Below are the code and all the weights of a small trained network. Each question names an input and a class and asks about switching units off, where a switched-off unit gives its printed mean instead of its output.

import numpy as np


def w(rows, s, z=0):
    codes = np.array(rows[::2]) - 128.0
    scale = np.full(codes.shape[1], s)
    scale[-1] = z or s
    return codes * scale


def f(y):
    return np.maximum(y, 0)


def log_softmax(a):
    a = a - a.max(-1, keepdims=True)
    return a - np.log(np.exp(a).sum(-1, keepdims=True))


def net(x, mask):
    res = np.array(x, float).reshape(1, 2) / 4 @ E
    y = f(res @ A[0][:, :-1].T + A[0][:, -1])
    res = res + np.where(mask, y, B[0][:, -1]) @ B[0][:, :-1]
    return log_softmax(res[-1] @ U[:, :-1].T + U[:, -1])


A, B = {}, {}
E = w([
[193,114,5,128,127,223],'x0',
[102,106,80,252,171,18],'x1',
],0.012)
A[0] = w([
[140,93,88,91,140,149,127],'neuron 1',
[110,149,140,182,87,153,52],'neuron 2',
[126,135,201,103,127,81,77],'neuron 3',
[138,143,78,122,109,219,253],'neuron 4',
[128,122,51,198,130,82,141],'neuron 5',
[133,126,170,6,115,239,154],'neuron 6',
[105,119,147,144,119,40,188],'neuron 7',
],0.021,0.0048)
B[0] = w([
[222,38,227,73,155,254,164],'neuron 1',
[127,132,146,140,125,112,131],'neuron 2',
[70,68,160,157,94,167,175],'neuron 3',
[40,124,70,64,75,87,208],'neuron 4',
[177,101,65,199,108,134,199],'neuron 5',
[176,246,86,99,190,160,253],'neuron 6',
[114,132,194,145,164,71,193],'neuron 7',
],0.038,0.035)
U = w([
[77,124,146,43,142,2,69],'0',
[66,103,198,147,151,86,14],'1',
[130,221,136,75,149,152,151],'2',
[115,101,96,56,122,134,51],'3',
[176,111,122,174,158,64,137],'4',
[81,159,167,120,179,136,122],'5',
[125,87,76,154,109,150,255],'6',
],0.015,0.0025)

Each question gives the input, the list of numbers given to net, and the class t.
The units are the neurons (one row each of A and B). Each row of codes is followed by its name. A weight is (code - 128) times the scale printed after its matrix; where a second scale follows, it is the last column's (A, B and U).
mask holds one flag per neuron, in row order. A switched-off neuron (its flag False) gives its mean, the last column of its row in B, instead of its output. The means were averaged over made-up inputs and are rounded, as every weight is.
A unit's drop is (log p(t) with every unit on - log p(t) with that unit switched off) / (log p(t) with every unit on - log p(t) with every unit switched off).
The circuit of an input: a set's keep is (log p(t) with only the set's units on - log p(t) with every unit switched off) / (log p(t) with every unit on - log p(t) with every unit switched off). Starting from all 7 units, units are removed one at a time, each time the one whose removal leaves the highest keep (on an exact tie, the one counted first), for as long as the keep stays at least 0.8.
circuit, biggest first: the units of the circuit, biggest drop first
unit that matters most: the unit with the biggest drop
top k neurons: the k neurons with the biggest drops, biggest first
drop of u: that unit's drop, to one decimal
input [5,-1], class 3: top 3 neurons => neuron 4; neuron 6; neuron 7
input [8,6], class 6: unit that matters most => neuron 5
input [-2,-1], class 5: circuit, biggest first => neuron 6; neuron 4; neuron 5
input [5,1], class 3: circuit, biggest first => neuron 6; neuron 4
input [8,2], class 3: top 2 neurons => neuron 4; neuron 1
input [-4,7], class 4: top 2 neurons => neuron 5; neuron 4
input [1,1], class 6: top 2 neurons => neuron 6; neuron 7
input [3,5], class 4: top 2 neurons => neuron 4; neuron 3
input [2,1], class 6: drop of neuron 7 => 0.2
input [-8,-3], class 1: drop of neuron 3 => 0.1
input [7,5], class 6: drop of neuron 5 => 0.1
